Below are the code and all the weights of a small trained network. Each question names an input and a target symbol and asks about switching units off, where a switched-off unit gives its printed mean instead of its output.

import numpy as np


def w(rows, s, z=0):
    codes = np.array(rows[::2]) - 128.0
    scale = np.full(codes.shape[1], s)
    scale[-1] = z or s
    return codes * scale


def f(y):
    return np.maximum(y, 0)


def softmax(a):
    e = np.exp(a - a.max(-1, keepdims=True))
    return e / e.sum(-1, keepdims=True)


def log_softmax(a):
    a = a - a.max(-1, keepdims=True)
    return a - np.log(np.exp(a).sum(-1, keepdims=True))


def net(x, mask):
    ids = ['αβζμπσφ'.index(c) for c in x.split()]
    T = len(ids)
    res = E[ids] + P[:T]
    r = res
    for j in range(3):
        rows = slice(2 * j, 2 * j + 2)
        q, k, v = (r @ M[0][rows].T for M in (Q, K, V))
        z = softmax(np.where(np.tri(T) > 0, q @ k.T / 2**0.5, -1e9)) @ v
        o = O[0][rows]
        res = res + np.where(mask[j], z, o[:, -1]) @ o[:, :-1]
    y = f(res @ A[0][:, :-1].T + A[0][:, -1])
    res = res + np.where(mask[3:19], y, B[0][:, -1]) @ B[0][:, :-1]
    return log_softmax(res[-1] @ U[:, :-1].T + U[:, -1])


Q, K, V, O, A, B = {}, {}, {}, {}, {}, {}
E = w([
[188,167,97,27,100,91,158,112],'α',
[99,77,90,81,52,157,131,183],'β',
[71,136,177,100,166,141,146,147],'ζ',
[124,139,67,184,134,78,86,187],'μ',
[149,122,114,131,35,45,117,154],'π',
[83,134,173,152,237,122,116,105],'σ',
[136,148,112,2,128,152,189,77],'φ',
],0.0061)
P = w([
[77,182,126,106,106,94,188,151],'0',
[212,60,68,217,159,83,187,117],'1',
[80,103,88,14,206,28,89,133],'2',
[102,191,182,127,106,165,143,185],'3',
[152,89,63,183,169,111,132,125],'4',
[78,104,68,8,202,58,79,130],'5',
[95,240,213,129,53,214,104,158],'6',
[145,99,89,157,153,118,124,117],'7',
[98,110,65,2,197,74,62,124],'8',
[134,189,206,102,72,165,106,122],'9',
[134,102,112,151,152,135,131,111],'10',
],0.0059)
Q[0] = w([
[134,70,74,101,138,77,122,141],'h0',
[134,175,143,135,118,148,122,129],'h0',
[214,138,143,209,93,162,196,92],'h1',
[96,103,72,31,156,58,78,145],'h1',
[40,132,86,8,182,35,17,155],'h2',
[49,139,94,2,134,56,31,164],'h2',
],0.0078)
K[0] = w([
[132,82,110,151,96,108,74,178],'h0',
[106,169,152,104,142,136,159,120],'h0',
[195,123,79,168,165,35,147,93],'h1',
[118,128,164,102,56,220,132,151],'h1',
[135,250,213,166,64,234,65,149],'h2',
[133,254,210,118,36,229,80,161],'h2',
],0.0083)
V[0] = w([
[166,60,88,147,85,125,64,140],'h0',
[97,202,163,82,141,136,199,103],'h0',
[191,102,78,96,154,88,90,54],'h1',
[43,143,193,193,87,156,164,205],'h1',
[154,120,38,173,43,77,75,249],'h2',
[169,121,72,1,40,189,245,124],'h2',
],0.0048)
O[0] = w([
[118,74,117,146,86,120,91,102,1],'h0',
[159,196,169,86,146,109,163,150,228],'h0',
[166,131,98,68,100,203,55,85,48],'h1',
[87,114,173,220,138,29,200,179,191],'h1',
[233,203,91,132,161,197,123,233,99],'h2',
[78,113,34,143,92,255,229,142,144],'h2',
],0.0062,0.00079)
A[0] = w([
[73,42,114,109,141,104,96,8,187],'n0',
[122,146,105,112,141,143,69,194,137],'n1',
[115,124,86,133,205,159,154,159,202],'n2',
[145,147,162,78,136,132,147,155,230],'n3',
[217,113,69,117,146,106,40,139,174],'n4',
[51,147,156,84,151,120,88,54,126],'n5',
[157,48,94,235,76,128,115,180,139],'n6',
[135,114,139,97,181,108,2,121,147],'n7',
[105,132,92,161,151,154,218,177,170],'n8',
[94,144,172,97,163,120,4,110,61],'n9',
[117,17,115,224,154,94,129,151,216],'n10',
[159,172,141,111,148,97,152,178,248],'n11',
[108,136,166,95,166,124,9,123,68],'n12',
[137,159,138,42,25,116,118,143,146],'n13',
[112,13,91,114,118,127,126,48,205],'n14',
[229,111,70,147,93,140,91,137,149],'n15',
],0.0061,0.0017)
B[0] = w([
[40,16,75,187,103,85,117,27,215],'n0',
[174,193,103,92,197,186,144,159,174],'n1',
[114,188,112,154,197,206,191,193,226],'n2',
[153,174,183,145,152,137,120,184,225],'n3',
[215,126,156,71,86,218,3,143,195],'n4',
[98,106,164,139,33,146,74,116,218],'n5',
[28,83,172,230,33,155,103,139,178],'n6',
[222,87,139,50,92,127,17,80,207],'n7',
[63,211,134,137,68,133,210,169,202],'n8',
[180,180,152,39,15,130,75,96,185],'n9',
[65,66,206,253,160,75,121,164,225],'n10',
[156,190,189,129,161,93,145,183,252],'n11',
[202,160,142,25,25,129,57,87,178],'n12',
[103,165,238,242,239,91,162,241,199],'n13',
[56,37,16,112,83,108,142,9,196],'n14',
[194,108,144,68,62,209,4,119,170],'n15',
],0.0049,0.0027)
U = w([
[125,129,43,98,147,167,162,76,119],'α',
[150,145,163,145,173,190,76,174,163],'β',
[220,154,121,57,143,163,93,126,121],'ζ',
[115,64,132,171,206,67,129,96,99],'μ',
[100,184,161,164,179,84,212,183,252],'π',
[56,84,85,153,79,180,141,111,7],'σ',
[136,111,154,105,2,95,73,77,74],'φ',
],0.0075,0.0013)

Each question gives the input, a string of symbols that net reads in full, and the target symbol t.
The units are the heads (2 rows each of Q, K, V and O) and the neurons (one row each of A and B). Each row of codes is followed by its name. A weight is (code - 128) times the scale printed after its matrix; where a second scale follows, it is the last column's (O, A, B and U).
mask holds one flag per unit, heads first, then neurons. A switched-off unit (its flag False) gives its mean, the last column of its rows in O or B, instead of its output. The means were averaged over made-up inputs and are rounded, as every weight is.
A unit's drop is (log p(t) with every unit on - log p(t) with that unit switched off) / (log p(t) with every unit on - log p(t) with every unit switched off).
The circuit of an input: a set's keep is (log p(t) with only the set's units on - log p(t) with every unit switched off) / (log p(t) with every unit on - log p(t) with every unit switched off). Starting from the 12 units with the biggest drops (on a tie, the unit counted first), units are removed one at a time, each time the one whose removal leaves the highest keep (on an exact tie, the one counted first), for as long as the keep stays at least 0.8.
circuit, biggest first: the units of the circuit, biggest drop first
most important unit: the unit with the biggest drop
top k neurons: the k neurons with the biggest drops, biggest first
heads that matter: for each layer, one digit per head in row order, 1 if its drop is at least 0.15 and else 0, layers parted by /
drop when u is switched off: that unit's drop, to one decimal
input α φ α φ μ π, target σ: heads that matter	001
input σ φ μ σ β ζ φ α β, target σ: top 2 neurons	n14, n0
input π σ ζ σ ζ μ α, target π: heads that matter	000
input σ σ μ, target φ: heads that matter	001
input π σ σ β σ π, target π: most important unit	h1
input β μ σ σ β ζ μ ζ σ, target ζ: circuit, biggest first	h2, n7, n12
input ζ μ ζ ζ β σ π, target π: heads that matter	000
input σ ζ β φ α ζ, target σ: circuit, biggest first	h2, n0, n14
input β ζ α, target π: heads that matter	011
input μ φ π, target ζ: heads that matter	011
input μ α α, target ζ: heads that matter	011
input α ζ σ π β α σ β ζ, target φ: heads that matter	001
input β ζ σ μ μ σ σ σ φ, target φ: heads that matter	001
input φ β φ, target σ: most important unit	h2
input μ α φ, target ζ: heads that matter	011
input β φ μ μ φ μ φ β μ, target σ: drop when h0 is switched off	0.2
input σ ζ φ, target φ: drop when h2 is switched off	0.9
input σ σ σ β σ φ, target π: drop when h2 is switched off	0.4
